Here is a tiny trained network, its code and every weight. The questions are about switching its units off for an input and a class, where a switched-off unit gives its printed mean instead of its output.

import numpy as np


def w(rows, s, z=0):
    codes = np.array(rows[::2]) - 128.0
    scale = np.full(codes.shape[1], s)
    scale[-1] = z or s
    return codes * scale


def f(y):
    return y / 2 * (1 + np.tanh(0.7978845608 * (y + 0.044715 * y**3)))


def log_softmax(a):
    a = a - a.max(-1, keepdims=True)
    return a - np.log(np.exp(a).sum(-1, keepdims=True))


def net(x, mask):
    res = np.array(x, float).reshape(1, 3) / 4 @ E
    y = f(res @ A[0][:, :-1].T + A[0][:, -1])
    res = res + np.where(mask, y, B[0][:, -1]) @ B[0][:, :-1]
    return log_softmax(res[-1] @ U[:, :-1].T + U[:, -1])


A, B = {}, {}
E = w([
[105,152,35,182,120,60],'x0',
[152,149,41,122,215,251],'x1',
[241,97,75,90,109,80],'x2',
],0.012)
A[0] = w([
[107,72,173,120,91,47,97],'n0',
[152,96,196,106,178,142,96],'n1',
[102,171,26,229,136,56,138],'n2',
[225,104,121,66,87,129,94],'n3',
[149,87,194,50,117,188,81],'n4',
[253,60,109,82,95,92,149],'n5',
[133,123,65,137,188,153,83],'n6',
[41,145,172,158,96,170,110],'n7',
[142,107,172,145,68,72,93],'n8',
[120,127,193,109,107,43,157],'n9',
[80,196,138,189,93,157,125],'n10',
[139,133,187,18,75,200,249],'n11',
[144,156,51,87,165,202,157],'n12',
[82,146,224,202,158,173,121],'n13',
[92,121,138,196,89,50,108],'n14',
],0.011,0.015)
B[0] = w([
[131,156,162,131,192,159,195],'n0',
[204,107,124,48,167,194,151],'n1',
[154,1,206,39,80,147,237],'n2',
[210,84,61,192,149,164,185],'n3',
[245,64,150,25,176,215,170],'n4',
[153,119,80,214,102,115,246],'n5',
[180,172,178,113,194,191,168],'n6',
[197,117,62,187,140,155,179],'n7',
[174,179,144,126,183,193,183],'n8',
[94,175,156,173,157,156,220],'n9',
[169,90,83,160,101,134,169],'n10',
[99,93,196,120,63,117,253],'n11',
[68,193,197,201,157,154,226],'n12',
[180,110,35,179,114,154,188],'n13',
[128,144,158,129,152,156,191],'n14',
],0.012,0.016)
U = w([
[132,235,172,163,221,172,108],'0',
[165,52,155,63,131,155,103],'1',
[169,121,1,209,142,149,112],'2',
[51,130,181,178,35,98,252],'3',
[103,160,108,86,146,126,108],'4',
[101,140,105,119,139,75,109],'5',
[117,183,120,66,106,106,111],'6',
],0.017,0.021)

Each question gives the input, the list of numbers given to net, and the class t.
The units are the neurons (one row each of A and B). Each row of codes is followed by its name. A weight is (code - 128) times the scale printed after its matrix; where a second scale follows, it is the last column's (A, B and U).
mask holds one flag per neuron, in row order. A switched-off neuron (its flag False) gives its mean, the last column of its row in B, instead of its output. The means were averaged over made-up inputs and are rounded, as every weight is.
A unit's drop is (log p(t) with every unit on - log p(t) with that unit switched off) / (log p(t) with every unit on - log p(t) with every unit switched off).
The circuit of an input: a set's keep is (log p(t) with only the set's units on - log p(t) with every unit switched off) / (log p(t) with every unit on - log p(t) with every unit switched off). Starting from the 12 units with the biggest drops (on a tie, the unit counted first), units are removed one at a time, each time the one whose removal leaves the highest keep (on an exact tie, the one counted first), for as long as the keep stays at least 0.8.
units of the circuit, in order: the units of the circuit, biggest drop first
most important unit: the unit with the biggest drop
top k neurons: the k neurons with the biggest drops, biggest first
drop when u is switched off: that unit's drop, to one decimal
input [3,6,4], class 0: most important unit -> n12
input [-7,-3,-7], class 1: top 4 neurons -> (n11 n4 n5 n1)
input [-3,1,-3], class 3: units of the circuit, in order -> (n11 n6)
input [-3,0,3], class 3: top 4 neurons -> (n2 n11 n13 n7)
input [8,0,-8], class 1: top 2 neurons -> (n2 n5)
input [7,-6,3], class 1: top 3 neurons -> (n2 n12 n6)
input [-3,2,3], class 3: top 2 neurons -> (n2 n11)
input [-5,1,-5], class 1: top 2 neurons -> (n11 n5)
input [6,6,6], class 0: top 2 neurons -> (n12 n6)
input [4,4,1], class 0: top 3 neurons -> (n12 n11 n6)
input [3,0,-1], class 3: top 2 neurons -> (n4 n1)
input [1,2,3], class 3: top 2 neurons -> (n13 n7)
input [-2,-4,2], class 0: drop when n0 is switched off -> 0.4
input [1,-8,-1], class 0: drop when n3 is switched off -> 0.0
input [-1,4,-6], class 2: most important unit -> n13
input [-1,3,2], class 3: drop when n8 is switched off -> 0.2
